Below are the code and all the weights of a small trained network. Each question names an input and a target symbol and asks about switching units off, where a switched-off unit gives its printed mean instead of its output.

import numpy as np


def w(rows, s, z=0):
    codes = np.array(rows[::2]) - 128.0
    scale = np.full(codes.shape[1], s)
    scale[-1] = z or s
    return codes * scale


def f(y):
    return y / 2 * (1 + np.tanh(0.7978845608 * (y + 0.044715 * y**3)))


def softmax(a):
    e = np.exp(a - a.max(-1, keepdims=True))
    return e / e.sum(-1, keepdims=True)


def log_softmax(a):
    a = a - a.max(-1, keepdims=True)
    return a - np.log(np.exp(a).sum(-1, keepdims=True))


def net(x, mask):
    ids = ['ΘΞΦΨβζλμπτ'.index(c) for c in x.split()]
    T = len(ids)
    res = E[ids] + P[:T]
    u = 0
    for l in range(2):
        r = res
        for j in range(3):
            rows = slice(2 * j, 2 * j + 2)
            q, k, v = (r @ M[l][rows].T for M in (Q, K, V))
            z = softmax(np.where(np.tri(T) > 0, q @ k.T / 2**0.5, -1e9)) @ v
            o = O[l][rows]
            res = res + np.where(mask[u + j], z, o[:, -1]) @ o[:, :-1]
        u += 3
        y = f(res @ A[l][:, :-1].T + A[l][:, -1])
        res = res + np.where(mask[u : u + 12], y, B[l][:, -1]) @ B[l][:, :-1]
        u += 12
    return log_softmax(res[-1] @ U[:, :-1].T + U[:, -1])


Q, K, V, O, A, B = {}, {}, {}, {}, {}, {}
E = w([
[178,76,134,105,30,171,197],'Θ',
[206,108,140,74,124,147,65],'Ξ',
[103,88,30,41,95,118,182],'Φ',
[101,82,98,158,187,110,85],'Ψ',
[171,122,184,103,65,157,74],'β',
[144,83,60,168,251,76,122],'ζ',
[75,97,74,182,94,190,140],'λ',
[129,194,225,112,161,37,140],'μ',
[99,116,78,215,144,48,119],'π',
[169,197,77,120,78,105,79],'τ',
],0.014)
P = w([
[44,155,85,154,222,211,173],'0',
[80,141,78,152,204,191,160],'1',
[100,127,81,144,185,174,148],'2',
[112,122,90,135,163,157,141],'3',
[126,118,97,129,145,134,133],'4',
[142,114,102,123,126,117,128],'5',
[153,112,102,117,109,96,123],'6',
[164,104,120,113,88,77,116],'7',
[176,106,131,108,70,61,110],'8',
[200,100,145,104,53,35,104],'9',
[211,95,152,95,36,22,86],'10',
[229,96,164,86,15,3,76],'11',
],0.0079)
Q[0] = w([
[131,90,93,70,96,178,65],'0.h1',
[125,131,146,109,142,100,145],'0.h1',
[129,153,121,167,147,76,145],'0.h2',
[76,159,104,201,165,3,93],'0.h2',
[90,114,107,161,113,97,183],'0.h3',
[110,155,131,110,119,139,142],'0.h3',
],0.06)
K[0] = w([
[169,93,50,127,45,136,53],'0.h1',
[82,164,151,119,108,139,146],'0.h1',
[138,152,181,115,151,79,142],'0.h2',
[133,151,194,67,126,3,134],'0.h2',
[113,99,84,172,110,191,108],'0.h3',
[110,165,145,142,139,151,162],'0.h3',
],0.043)
V[0] = w([
[50,117,127,192,172,240,133],'0.h1',
[139,255,114,122,151,207,138],'0.h1',
[177,75,126,150,140,114,154],'0.h2',
[77,247,229,83,172,149,206],'0.h2',
[130,80,86,129,112,133,68],'0.h3',
[88,154,149,149,129,97,121],'0.h3',
],0.0051)
O[0] = w([
[219,126,161,198,178,133,18,59],'0.h1',
[196,193,113,131,83,149,80,124],'0.h1',
[149,140,125,124,132,131,86,116],'0.h2',
[117,33,111,77,58,142,255,254],'0.h2',
[70,204,189,83,152,65,200,141],'0.h3',
[152,113,137,163,130,142,110,156],'0.h3',
],0.0038,0.0032)
A[0] = w([
[137,99,93,131,109,136,98,3],'0.n1',
[44,179,128,145,130,161,154,48],'0.n2',
[147,149,132,172,154,117,97,18],'0.n3',
[254,131,159,199,116,148,109,120],'0.n4',
[157,54,154,97,129,166,124,50],'0.n5',
[80,137,130,115,61,165,88,74],'0.n6',
[105,178,167,119,155,99,145,167],'0.n7',
[43,152,181,136,149,79,53,44],'0.n8',
[121,132,175,92,118,160,150,205],'0.n9',
[61,159,157,169,86,124,150,49],'0.n10',
[118,103,92,141,98,171,60,46],'0.n11',
[62,26,220,171,125,124,125,23],'0.n12',
],0.0098,0.0043)
B[0] = w([
[100,175,198,119,141,93,188,71],'0.n1',
[130,79,89,148,146,116,169,75],'0.n2',
[111,198,131,120,121,150,141,84],'0.n3',
[49,72,63,98,95,133,175,196],'0.n4',
[37,154,77,90,154,110,104,130],'0.n5',
[87,135,80,146,174,58,111,117],'0.n6',
[192,10,51,175,126,204,113,211],'0.n7',
[65,138,108,178,106,128,188,145],'0.n8',
[109,89,52,138,124,164,89,253],'0.n9',
[125,150,156,89,109,138,192,71],'0.n10',
[64,99,113,138,162,58,179,128],'0.n11',
[173,127,110,127,154,112,110,136],'0.n12',
],0.011,0.0016)
Q[1] = w([
[116,136,73,157,110,108,94],'1.h1',
[116,188,149,121,141,101,109],'1.h1',
[151,113,90,189,140,95,98],'1.h2',
[137,239,252,139,94,133,173],'1.h2',
[153,212,183,91,171,148,174],'1.h3',
[75,157,242,89,125,169,226],'1.h3',
],0.03)
K[1] = w([
[149,127,168,88,76,102,156],'1.h1',
[109,136,122,103,223,212,129],'1.h1',
[204,135,130,73,57,121,129],'1.h2',
[60,200,86,152,195,254,128],'1.h2',
[182,78,154,217,226,127,175],'1.h3',
[75,124,147,246,225,150,171],'1.h3',
],0.026)
V[1] = w([
[91,3,177,86,138,168,129],'1.h1',
[158,149,61,51,117,180,89],'1.h1',
[73,74,73,63,177,64,249],'1.h2',
[94,141,142,53,213,75,49],'1.h2',
[159,223,87,206,84,127,167],'1.h3',
[54,137,166,173,49,157,38],'1.h3',
],0.018)
O[1] = w([
[195,42,183,151,161,145,155,218],'1.h1',
[226,152,100,93,131,135,124,218],'1.h1',
[98,114,63,118,239,147,196,229],'1.h2',
[166,219,162,142,159,155,173,1],'1.h2',
[163,122,100,121,128,10,115,36],'1.h3',
[120,131,63,207,114,189,81,195],'1.h3',
],0.012,0.0082)
A[1] = w([
[127,110,189,149,118,172,187,111],'1.n1',
[94,144,107,135,162,158,151,103],'1.n2',
[98,117,215,147,70,136,127,134],'1.n3',
[131,137,142,184,108,150,44,34],'1.n4',
[88,145,253,139,210,104,22,81],'1.n5',
[129,147,66,77,131,140,134,62],'1.n6',
[106,130,220,60,50,102,156,130],'1.n7',
[141,141,125,117,14,147,200,93],'1.n8',
[178,151,156,130,140,158,78,104],'1.n9',
[113,222,199,104,160,62,136,76],'1.n10',
[151,223,178,189,138,104,125,100],'1.n11',
[80,165,162,170,140,93,86,1],'1.n12',
],0.012,0.0088)
B[1] = w([
[145,169,95,124,114,128,95,254],'1.n1',
[127,153,176,95,79,79,149,225],'1.n2',
[120,141,125,61,120,173,122,155],'1.n3',
[159,130,137,213,159,61,187,216],'1.n4',
[106,95,254,148,119,85,102,147],'1.n5',
[102,144,161,176,177,121,76,212],'1.n6',
[139,168,102,122,235,98,174,149],'1.n7',
[132,76,121,123,158,122,126,151],'1.n8',
[58,142,149,122,90,125,129,189],'1.n9',
[173,102,141,135,42,156,218,138],'1.n10',
[105,84,128,50,92,151,104,157],'1.n11',
[153,151,150,99,202,165,80,148],'1.n12',
],0.017,0.0089)
U = w([
[117,65,80,164,99,170,163,189],'Θ',
[77,177,86,145,71,212,154,172],'Ξ',
[106,180,104,154,126,141,213,130],'Φ',
[89,124,156,175,97,150,139,26],'Ψ',
[105,169,104,229,80,171,207,204],'β',
[101,133,113,162,65,145,198,4],'ζ',
[2,116,66,163,75,133,222,94],'λ',
[133,165,95,148,97,163,190,124],'μ',
[74,166,66,177,105,124,115,85],'π',
[130,150,79,152,43,86,146,93],'τ',
],0.005,0.0046)

Each question gives the input, a string of symbols that net reads in full, and the target symbol t.
The units are the heads (2 rows each of Q, K, V and O) and the neurons (one row each of A and B). Each row of codes is followed by its name. A weight is (code - 128) times the scale printed after its matrix; where a second scale follows, it is the last column's (O, A, B and U).
mask holds one flag per unit, layer by layer, with each layer's heads first. A switched-off unit (its flag False) gives its mean, the last column of its rows in O or B, instead of its output. The means were averaged over made-up inputs and are rounded, as every weight is.
A unit's drop is (log p(t) with every unit on - log p(t) with that unit switched off) / (log p(t) with every unit on - log p(t) with every unit switched off).
The circuit of an input: a set's keep is (log p(t) with only the set's units on - log p(t) with every unit switched off) / (log p(t) with every unit on - log p(t) with every unit switched off). Starting from the 12 units with the biggest drops (on a tie, the unit counted first), units are removed one at a time, each time the one whose removal leaves the highest keep (on an exact tie, the one counted first), for as long as the keep stays at least 0.8.
units of the circuit, in order: the units of the circuit, biggest drop first
most important unit: the unit with the biggest drop
k most important neurons: the k neurons with the biggest drops, biggest first
top k neurons in layer l: the k neurons of layer l with the biggest drops, biggest first
heads that matter: for each layer, one digit per head in row order, 1 if its drop is at least 0.15 and else 0, layers parted by /
input Ψ μ Ψ Ψ Ψ λ Θ Ψ β, target Ξ: units of the circuit, in order	(1.h2; 0.n5; 1.h3; 1.n9)
input Ψ Ψ π Ξ, target Ξ: most important unit	1.h2
input τ τ μ Ψ Ψ ζ, target Φ: heads that matter	010 / 010
input μ Θ β Ψ ζ Ψ β Ψ Ψ τ π λ, target π: units of the circuit, in order	(1.h1; 1.n6)
input Φ Ψ μ Ψ μ, target Φ: top 2 neurons in layer 0	(0.n7; 0.n2)
input λ β π λ λ Θ μ Ψ β Ξ π, target λ: top 2 neurons in layer 0	(0.n5; 0.n3)
input μ Ξ μ μ μ β Ξ τ Ξ, target Ξ: units of the circuit, in order	(0.n5; 1.h3; 1.n4)
input μ ζ λ Φ Ξ μ, target Ξ: heads that matter	001 / 001
input λ Θ Ψ τ ζ, target τ: heads that matter	000 / 011
input Ψ π π, target π: 2 most important neurons	(0.n8; 1.n12)
input μ μ ζ μ τ, target π: units of the circuit, in order	(1.h1; 1.n6; 0.n7)
input π π β Θ λ π π, target Θ: heads that matter	000 / 110
input Ψ τ τ τ, target τ: units of the circuit, in order	(1.h2; 1.h3)
input Ψ Ψ β π, target β: units of the circuit, in order	(1.n4; 1.h3; 1.h2)
input Ψ Ψ β β Θ Ψ μ Ψ ζ β Φ, target Φ: top neuron in layer 0	(0.n9)
input μ Ψ π Ψ Ψ λ Θ ζ β β μ Ψ, target β: units of the circuit, in order	(1.h3; 1.n4; 0.n5)
input μ λ μ β Ψ β Θ Ψ π Ψ μ, target λ: heads that matter	010 / 100
input Ψ β Φ β Ψ Θ β π λ μ, target λ: 3 most important neurons	(0.n7; 0.n8; 0.n10)
input τ Ψ μ Ψ π Ψ μ π, target τ: 4 most important neurons	(0.n7; 0.n4; 1.n6; 0.n11)
input Ψ π β Ψ β μ π β Ψ, target λ: heads that matter	110 / 110
input Ξ λ Ψ μ Ξ Ψ Ψ π ζ λ, target λ: units of the circuit, in order	(1.h1)
input π Ψ Θ, target Θ: units of the circuit, in order	(1.h1; 1.h2)
input β μ π, target λ: heads that matter	010 / 110
input τ λ Ξ μ β μ, target β: heads that matter	001 / 001
input λ Θ Ψ Θ β π Θ π π β μ Θ, target Θ: heads that matter	000 / 100
input λ Ψ Ψ ζ Φ, target Φ: heads that matter	000 / 010
input Ψ μ Φ ζ μ, target Φ: 4 most important neurons	(1.n7; 0.n7; 0.n4; 0.n2)
input ζ ζ β Φ Ψ Ψ Ψ Ψ μ π Ψ Θ, target λ: units of the circuit, in order	(0.h1; 1.h1; 1.h2)
input ζ π μ τ Ψ Ψ, target π: top 2 neurons in layer 1	(1.n6; 1.n2)
input Ψ β μ τ μ μ Ψ μ μ β μ, target β: 2 most important neurons	(1.n4; 0.n9)
